Here is a tiny trained network, its code and every weight. The questions are about switching its units off for an input and a class, where a switched-off unit gives its printed mean instead of its output.

import numpy as np


def w(rows, s, z=0):
    codes = np.array(rows[::2]) - 128.0
    scale = np.full(codes.shape[1], s)
    scale[-1] = z or s
    return codes * scale


def f(y):
    return np.maximum(y, 0)


def log_softmax(a):
    a = a - a.max(-1, keepdims=True)
    return a - np.log(np.exp(a).sum(-1, keepdims=True))


def net(x, mask):
    res = np.array(x, float).reshape(1, 5) / 4 @ E
    y = f(res @ A[0][:, :-1].T + A[0][:, -1])
    res = res + np.where(mask, y, B[0][:, -1]) @ B[0][:, :-1]
    return log_softmax(res[-1] @ U[:, :-1].T + U[:, -1])


A, B = {}, {}
E = w([
[255,120,90,149,167],'x0',
[89,35,29,98,75],'x1',
[155,68,149,13,128],'x2',
[223,178,78,119,94],'x3',
[93,179,79,67,185],'x4',
],0.0092)
A[0] = w([
[174,153,146,93,206,59],'N1',
[103,136,96,132,164,146],'N2',
[131,113,49,143,29,22],'N3',
[90,123,197,118,120,136],'N4',
[153,117,147,122,89,47],'N5',
[110,98,149,163,134,155],'N6',
[134,148,149,78,99,89],'N7',
[138,130,166,48,74,25],'N8',
[218,145,142,178,118,98],'N9',
[167,127,124,155,109,126],'N10',
[205,139,146,164,105,120],'N11',
[254,112,107,151,120,97],'N12',
[84,38,193,152,151,2],'N13',
[137,130,172,89,76,70],'N14',
[202,145,132,100,210,87],'N15',
[150,118,146,64,137,170],'N16',
[167,100,61,113,136,145],'N17',
[131,158,161,80,95,100],'N18',
[151,100,128,148,134,36],'N19',
[162,141,50,135,74,128],'N20',
[90,211,63,174,114,95],'N21',
],0.017,0.0059)
B[0] = w([
[149,184,76,87,188,203],'N1',
[87,129,119,139,103,164],'N2',
[174,134,91,2,168,186],'N3',
[132,136,158,111,184,201],'N4',
[151,96,149,133,142,146],'N5',
[141,137,166,84,124,170],'N6',
[120,89,135,146,149,163],'N7',
[160,76,148,144,186,178],'N8',
[191,156,164,125,110,225],'N9',
[144,130,140,124,100,171],'N10',
[163,150,161,157,102,211],'N11',
[155,94,134,222,75,250],'N12',
[86,100,196,111,80,192],'N13',
[168,101,148,142,147,163],'N14',
[130,181,41,150,165,225],'N15',
[71,78,102,177,143,199],'N16',
[105,92,77,145,95,194],'N17',
[117,101,151,161,154,168],'N18',
[123,139,130,149,95,139],'N19',
[147,115,108,59,108,196],'N20',
[68,196,113,150,74,204],'N21',
],0.035,0.014)
U = w([
[84,109,183,67,95,149],'0',
[149,121,2,141,135,3],'1',
[186,191,173,109,94,36],'2',
[171,73,43,49,76,179],'3',
[71,205,98,95,68,239],'4',
[254,126,84,159,29,138],'5',
[160,222,81,131,198,126],'6',
[127,87,151,139,210,80],'7',
],0.0089,0.0041)

Each question gives the input, the list of numbers given to net, and the class t.
The units are the neurons (one row each of A and B). Each row of codes is followed by its name. A weight is (code - 128) times the scale printed after its matrix; where a second scale follows, it is the last column's (A, B and U).
mask holds one flag per neuron, in row order. A switched-off neuron (its flag False) gives its mean, the last column of its row in B, instead of its output. The means were averaged over made-up inputs and are rounded, as every weight is.
A unit's drop is (log p(t) with every unit on - log p(t) with that unit switched off) / (log p(t) with every unit on - log p(t) with every unit switched off).
The circuit of an input: a set's keep is (log p(t) with only the set's units on - log p(t) with every unit switched off) / (log p(t) with every unit on - log p(t) with every unit switched off). Starting from the 12 units with the biggest drops (on a tie, the unit counted first), units are removed one at a time, each time the one whose removal leaves the highest keep (on an exact tie, the one counted first), for as long as the keep stays at least 0.8.
units of the circuit, in order: the units of the circuit, biggest drop first
top k neurons: the k neurons with the biggest drops, biggest first
drop when u is switched off: that unit's drop, to one decimal
input [2,8,4,-6,-8], class 0: units of the circuit, in order : (N13)
input [-4,-6,-7,-7,3], class 4: top 2 neurons : (N21; N8)
input [1,-2,3,4,2], class 1: units of the circuit, in order : (N15; N16)
input [8,4,-4,-6,7], class 1: top 2 neurons : (N13; N17)
input [-3,5,-7,-1,-4], class 4: top 2 neurons : (N21; N8)
input [-8,5,6,7,1], class 3: top 2 neurons : (N3; N20)
input [-7,-3,3,-3,-7], class 0: top 2 neurons : (N13; N15)
input [7,-2,-2,-7,0], class 6: top 2 neurons : (N12; N17)
input [1,-7,-3,-7,1], class 6: top 3 neurons : (N12; N4; N1)
input [-7,5,3,-6,8], class 0: top 2 neurons : (N13; N15)
input [2,-8,3,2,0], class 6: top 2 neurons : (N1; N15)
input [0,1,4,-7,6], class 0: top 2 neurons : (N15; N13)
input [-6,1,1,-6,-4], class 0: drop when N13 is switched off : 0.1
input [2,-1,-2,-7,-8], class 0: drop when N13 is switched off : 0.2
input [-3,4,7,6,-4], class 3: units of the circuit, in order : (N3)
input [-4,-1,1,1,-3], class 7: drop when N21 is switched off : 0.1
